(in the rows, 128 means zero)
Each row has two labels, one from each of two sets.
[100 147 102 141  93 128 133 146 126 138 145 127 103 158 117 119 127 137
  86]	vige Salit
[107 146 122 128 118 146 137  65 112 128 140 116 123 126 121 137 108 144
 127]	Lodek buvul
[124 159 137 131  90 133 159 136 147 129 147  96 141 117  94 141 140 154
 128]	Negug Salit
[117 140  94 143 101 149 124 129 150 139 126 133 101 131 109  89 154 165
 104]	vige Salit
[ 98 147  55 192 105 129 164 107 139 176 165 111  84 129  96 120 130 138
  97]	vige buvul
[ 35 122  41 151  78 113 165 141 120 235 213 120  30 165  90 135 123 132
  77]	vige buvul
[ 59 151 113 134  96 144 107 140  91 130 147 128 100 181 114 124  85 156
  87]	vige Salit
[ 94 171  98 124 115 136 175 153 149 169 178 100 114 132  84  99 149 124
 128]	vid buvul
[ 68 171  61 140 103 174 155 141 141 166 194 121  63 149 105  84 134 134
  82]	vige Salit
[104 155  99 169 118 141 164 133 134 167 158 133 116 161  88 132 157 179
 126]	Negug Salit
[ 93 162 109 160  90 151 131 180 167 177 162 127 145 158 104 144 152 146
 125]	Negug Salit
[ 49 158  85 143 119 171 163 146 125 164 200 152  58 161  92 121 133 110
  88]	Lodek Salit
[ 45 114 147 102 107 154 132 147 124 125 125 153  79 157  97 132 139 121
 145]	Negug Salit
[ 80 137  94 220 136 129 165 120 117 206 182 105 110 148 122 136 129 132
 127]	Lodek buvul
[104 159 100 146 103 147 116 111 138 149 126 159 125 128 100 134 130 127
 109]	Negug Salit
[ 85 144  80 181 127 147 109 128 131 167 163 167  93 126  98 157 112 118
  80]	vige Salit
[ 43 142 103 127  98 132  61 135 118 171 173 123 102 167 109 168 129 146
 110]	Negug buvul
[ 85 172 124 148 145 157 125 112 117 116 147 130 113 139 108 145 114 130
  98]	Lodek Salit
[136 143 119 156 115 127 152 132 103 153 163 127 137 145  89 113 123 146
 120]	Lodek buvul
[ 69 153  77 144 100 135 158 138 130 178 184 104  82 151  92 116 122 144
  93]	Lodek Salit
[140 152 117 144 111 122 146 129  96 192 178 125 133 138  90 119  93 156
 103]	Lodek buvul
[104  95 115 167 136 146 134 126 115 161 160 132 108 135  90 134  91  30
  88]	Lodek Salit
[ 86 142 126 143 102 153 150 140 133 163 160 110  97 151 108 112 127 137
 123]	Negug buvul

Each row has two labels, one from each of two sets.
[142 145 124 135 134 120 126 122 106  72 137 121 136 107 137 140 119 128
 126]	Nepu <57>
[120 125 111 104 154 125 155 117 131 148 142 123 129 130 152 136 140 130
 125]	Lolun <56>
[129 145 128 119 114 123 131 108  97  94 153  97 149  98 169 116 123 129
 151]	Lolun <56>
[121 127 142 124 137 120 136 125 110 145 177 109 132 114 160 129 133 118
 132]	Lolun <56>
[106 122 120 114 140 121 151 111 129 143 161 110 130 137 144 143 142 135
 129]	Lolun <56>
[158 128 148 127 122 136 132 117  98 139 172 124 122 130 161 112 115 134
 144]	Lolun <54>
[118 140 135 149 151 103 108 122 131 120 131 119 132  97 140 158 128 113
 146]	Nepu <57>
[125 145 133 102 117 110 125 116 122 131 158 106 117 113 153 121 118 121
 131]	Lolun <57>
[142 135 120 107 124 107 145 115 108 133 134 125 135 131 148 130 127 133
 139]	Lolun <56>
[100 135 133  84 121 111 120 116 132 160 189 118 111 124 138 156 114 127
 126]	Lolun <57>
[150 149  67 111 140 149 146 116 118 121 110 162 106 151 145 135 134 167
 138]	Lolun <57>
[139 132 140 110 115 116 136 119 108 120 153  96 140 110 158 114 125 139
 138]	Lolun <56>
[117 114 112 153 157 124 101 128 147 168 120 152  97 110 132 143 110 121
 131]	Nepu <57>
[134 140 134 102 127 112 125 130 114 179 180 131 102 135 136 144 113 123
 122]	Lolun <57>
[113 133 156 105 136 125 148 113 104 128 165 113 143 122 145 132 140 128
 133]	Lolun <56>
[109 158 146 116 126 111 144 115 114 131 155 103 118 116 129 122 126 130
 129]	Lolun <57>
[120 136 111 119 145 139 125 115 122 118 157 123 111 143 124 151 113 137
 130]	Lolun <54>
[ 95 122 160 105 125 118 122 113 112 154 195 107 128 115 146 135 129 124
 131]	Lolun <56>
[104 131 140 102 111 114 140 112 105 147 168 100 126 114 153 125 126 125
 136]	Lolun <56>
[105 120 122 113 145 117 145 106 117 176 182 128 111 126 148 133 139 130
 105]	Lolun <56>
[137 151  94 116 141 123 143 118 145 122 110 118 115 146 155 123 123 141
 123]	neza <57>
[117 132 134  99 117 109 125 124 113 136 162  97 133 150 161 123 129 127
 135]	Lolun <56>
[166 142 103 118 111 139 130 118  94 131 146 125 111 121 155 118 111 143
 156]	Lolun <54>
[118 119  94 110 132 139 152 112 113 132 151 117 130 123 148 150 134 133
 136]	Lolun <56>
[134 142  96 123 136 139 148 109 115 154 142 133  94 130 162 125 124 141
 156]	Lolun <57>
[119 127 134 136 132 126 119 131 120 121 136 120 134 104 146 118 137 116
 141]	Nepu <56>
[143 171  99 136 145 134 153 122 129 144 135 129 119 141 152 136 134 137
 126]	Lolun <56>
[131 144  99  93 160 112 120 121 134 147 153 124 113 138 150 149 137 128
 131]	Lolun <57>
[138 141 126 100 128 114 119 113 126 132 171 112 106 136 143 131 117 136
 138]	Lolun <57>
[113 122 137  96 125  87 115 113 126 138 167 103 137 115 162 128 134 118
 132]	Lolun <56>
